Here is a tiny trained network, its code and every weight. The questions are about switching its units off for an input and a target symbol, where a switched-off unit gives its printed mean instead of its output.

import numpy as np


def w(rows, s, z=0):
    codes = np.array(rows[::2]) - 128.0
    scale = np.full(codes.shape[1], s)
    scale[-1] = z or s
    return codes * scale


def softmax(a):
    e = np.exp(a - a.max(-1, keepdims=True))
    return e / e.sum(-1, keepdims=True)


def log_softmax(a):
    a = a - a.max(-1, keepdims=True)
    return a - np.log(np.exp(a).sum(-1, keepdims=True))


def net(x, mask):
    ids = ['βεθλμξστ'.index(c) for c in x.split()]
    T = len(ids)
    res = E[ids] + P[:T]
    u = 0
    for l in range(2):
        r = res
        for j in range(3):
            rows = slice(3 * j, 3 * j + 3)
            q, k, v = (r @ M[l][rows].T for M in (Q, K, V))
            z = softmax(np.where(np.tri(T) > 0, q @ k.T / 3**0.5, -1e9)) @ v
            o = O[l][rows]
            res = res + np.where(mask[u + j], z, o[:, -1]) @ o[:, :-1]
        u += 3
    return log_softmax(res[-1] @ U[:, :-1].T + U[:, -1])


Q, K, V, O = {}, {}, {}, {}
E = w([
[213,170,114,138,124,100,78,164],'β',
[174,119,130,169,168,64,158,90],'ε',
[117,198,111,99,203,151,66,112],'θ',
[103,48,137,138,146,67,181,145],'λ',
[151,230,218,122,130,119,73,2],'μ',
[129,120,173,34,98,96,63,89],'ξ',
[103,173,195,151,132,40,82,146],'σ',
[178,79,194,186,198,159,110,194],'τ',
],0.017)
P = w([
[160,152,59,43,232,66,33,2],'0',
[181,188,177,83,131,60,163,177],'1',
[81,142,125,174,52,204,134,110],'2',
[172,180,175,63,145,48,169,167],'3',
[71,121,135,184,52,189,119,98],'4',
[170,199,179,57,157,34,167,168],'5',
[67,108,143,196,52,176,107,79],'6',
[164,184,167,47,163,20,202,170],'7',
[67,108,147,207,50,172,102,73],'8',
],0.0095)
Q[0] = w([
[46,95,177,165,92,113,92,145],'0.h0',
[106,99,62,173,110,171,183,120],'0.h0',
[149,117,98,145,73,181,94,136],'0.h0',
[175,180,171,125,254,64,113,153],'0.h1',
[170,113,157,160,56,66,140,126],'0.h1',
[160,157,122,129,115,119,79,157],'0.h1',
[141,95,135,182,66,167,82,94],'0.h2',
[186,104,165,175,163,147,151,164],'0.h2',
[118,65,88,201,55,159,184,119],'0.h2',
],0.01)
K[0] = w([
[74,111,140,177,30,99,147,135],'0.h0',
[179,104,82,169,123,128,126,138],'0.h0',
[177,139,70,152,92,165,47,126],'0.h0',
[188,173,71,175,249,148,157,125],'0.h1',
[118,146,149,188,78,107,110,109],'0.h1',
[176,148,106,130,113,153,124,101],'0.h1',
[93,105,128,184,82,131,154,141],'0.h2',
[167,178,192,182,137,120,170,139],'0.h2',
[96,100,104,132,98,88,238,114],'0.h2',
],0.013)
V[0] = w([
[219,166,50,100,116,30,206,194],'0.h0',
[32,108,95,150,112,119,135,110],'0.h0',
[115,166,144,119,83,90,127,95],'0.h0',
[82,132,197,70,73,110,16,158],'0.h1',
[204,104,200,79,116,215,170,150],'0.h1',
[129,4,120,28,167,42,82,132],'0.h1',
[125,86,147,199,115,77,199,124],'0.h2',
[115,46,62,174,193,107,109,1],'0.h2',
[155,143,239,123,97,202,136,105],'0.h2',
],0.0063)
O[0] = w([
[225,197,111,97,136,224,55,140,110],'0.h0',
[48,190,127,123,93,133,132,134,61],'0.h0',
[143,81,59,118,124,140,146,195,201],'0.h0',
[188,118,142,11,39,119,166,109,210],'0.h1',
[139,108,143,133,111,125,2,71,64],'0.h1',
[134,132,111,40,134,148,132,140,225],'0.h1',
[138,131,104,88,74,115,242,98,3],'0.h2',
[193,101,100,173,171,158,155,120,215],'0.h2',
[115,127,115,91,80,131,51,96,142],'0.h2',
],0.0079,0.0051)
Q[1] = w([
[183,157,86,103,170,90,109,81],'1.h0',
[142,73,119,101,192,161,99,115],'1.h0',
[170,111,119,53,226,2,134,127],'1.h0',
[109,79,103,87,197,88,122,135],'1.h1',
[206,107,140,85,220,41,123,176],'1.h1',
[155,94,156,69,58,35,168,117],'1.h1',
[83,115,153,168,9,228,79,150],'1.h2',
[132,120,94,95,192,144,115,95],'1.h2',
[34,151,70,157,120,228,214,163],'1.h2',
],0.0091)
K[1] = w([
[156,165,94,67,204,141,102,94],'1.h0',
[204,113,153,63,98,152,121,144],'1.h0',
[170,168,2,31,166,61,176,93],'1.h0',
[87,74,62,44,176,105,133,152],'1.h1',
[195,30,126,85,243,130,89,159],'1.h1',
[157,78,151,105,73,63,143,148],'1.h1',
[26,94,109,187,115,233,99,133],'1.h2',
[193,199,142,86,208,123,111,114],'1.h2',
[76,125,185,137,136,196,155,180],'1.h2',
],0.0087)
V[1] = w([
[166,149,158,39,42,126,53,151],'1.h0',
[160,57,28,161,142,192,84,70],'1.h0',
[151,88,128,165,172,186,31,128],'1.h0',
[199,47,81,196,105,145,165,146],'1.h1',
[106,48,143,140,174,183,133,2],'1.h1',
[69,96,57,48,148,115,184,166],'1.h1',
[186,144,115,107,180,154,97,208],'1.h2',
[153,150,15,119,173,72,80,27],'1.h2',
[201,112,115,62,147,142,172,137],'1.h2',
],0.0071)
O[1] = w([
[112,202,165,182,108,166,127,106,162],'1.h0',
[124,44,93,87,100,203,185,91,171],'1.h0',
[180,93,57,131,173,140,138,57,195],'1.h0',
[125,146,76,63,58,115,157,152,89],'1.h1',
[44,235,226,29,115,255,123,116,182],'1.h1',
[91,43,69,86,128,181,5,70,139],'1.h1',
[61,100,151,134,152,129,117,23,234],'1.h2',
[106,218,81,163,87,126,133,139,255],'1.h2',
[92,93,114,139,126,75,168,104,250],'1.h2',
],0.0077,0.0076)
U = w([
[253,161,40,140,82,160,111,160,255],'β',
[113,122,84,162,96,86,219,71,27],'ε',
[65,133,64,200,126,179,93,121,221],'θ',
[42,130,76,95,106,109,203,164,180],'λ',
[156,197,163,72,133,128,189,131,4],'μ',
[156,111,101,78,71,131,65,110,117],'ξ',
[109,142,116,123,158,18,125,151,50],'σ',
[215,61,173,124,182,170,145,139,157],'τ',
],0.006,0.0027)

Each question gives the input, a string of symbols that net reads in full, and the target symbol t.
The units are the heads (3 rows each of Q, K, V and O). Each row of codes is followed by its name. A weight is (code - 128) times the scale printed after its matrix; where a second scale follows, it is the last column's (O and U).
mask holds one flag per head, layer by layer. A switched-off head (its flag False) gives its mean, the last column of its rows in O, instead of its output. The means were averaged over made-up inputs and are rounded, as every weight is.
A unit's drop is (log p(t) with every unit on - log p(t) with that unit switched off) / (log p(t) with every unit on - log p(t) with every unit switched off).
The circuit of an input: a set's keep is (log p(t) with only the set's units on - log p(t) with every unit switched off) / (log p(t) with every unit on - log p(t) with every unit switched off). Starting from all 6 units, units are removed one at a time, each time the one whose removal leaves the highest keep (on an exact tie, the one counted first), for as long as the keep stays at least 0.8.
circuit, biggest first: the units of the circuit, biggest drop first
most important unit: the unit with the biggest drop
which heads matter: for each layer, one digit per head in row order, 1 if its drop is at least 0.15 and else 0, layers parted by /
drop when u is switched off: that unit's drop, to one decimal
input σ λ λ τ, target σ: circuit, biggest first : [1.h0, 0.h1, 1.h1]
input θ μ τ σ θ λ β μ, target τ: which heads matter : 001 / 100
input β λ θ ξ ε σ, target ε: circuit, biggest first : [1.h2, 1.h0, 0.h0, 1.h1]
input ξ θ θ λ, target θ: circuit, biggest first : [0.h1, 1.h1, 1.h0]
input θ ξ β ε, target τ: most important unit : 0.h2
input μ τ τ ξ ξ λ, target β: which heads matter : 100 / 001
input σ τ λ β β λ, target σ: which heads matter : 011 / 110
input τ β μ θ μ ε θ β, target μ: circuit, biggest first : [1.h1, 0.h0]
input θ ξ β μ ξ τ τ β, target τ: circuit, biggest first : [0.h2, 1.h0, 1.h2]
input θ σ ξ ε β σ, target τ: circuit, biggest first : [0.h2, 1.h0]
input ξ β σ θ μ λ λ λ λ, target λ: circuit, biggest first : [0.h2, 1.h0, 0.h0]
input λ θ λ τ σ σ, target ξ: which heads matter : 011 / 010
input σ ε τ β θ ε, target σ: circuit, biggest first : [1.h0, 0.h1]
input μ ξ ε μ, target β: most important unit : 1.h2
input ε θ θ μ σ ε τ ξ, target λ: which heads matter : 011 / 111
input λ θ β ξ, target ξ: circuit, biggest first : [1.h1, 0.h1]
input μ σ σ β ε τ, target β: circuit, biggest first : [1.h2, 1.h1, 0.h0]
input μ β ξ θ ε τ, target β: which heads matter : 000 / 011
input σ θ μ ξ μ ξ λ θ, target σ: circuit, biggest first : [1.h0, 1.h1, 0.h2]
input λ ξ ξ ξ ε μ, target ξ: most important unit : 0.h2
input τ β τ τ λ τ θ μ λ, target λ: circuit, biggest first : [0.h2, 0.h0, 1.h0]
input θ τ θ λ τ λ σ θ, target τ: circuit, biggest first : [0.h2, 1.h0]
input β τ σ τ, target ε: drop when 0.h0 is switched off : 0.3
input τ β σ λ, target μ: drop when 0.h0 is switched off : 0.6
input λ τ θ ξ, target ξ: drop when 1.h1 is switched off : 0.5
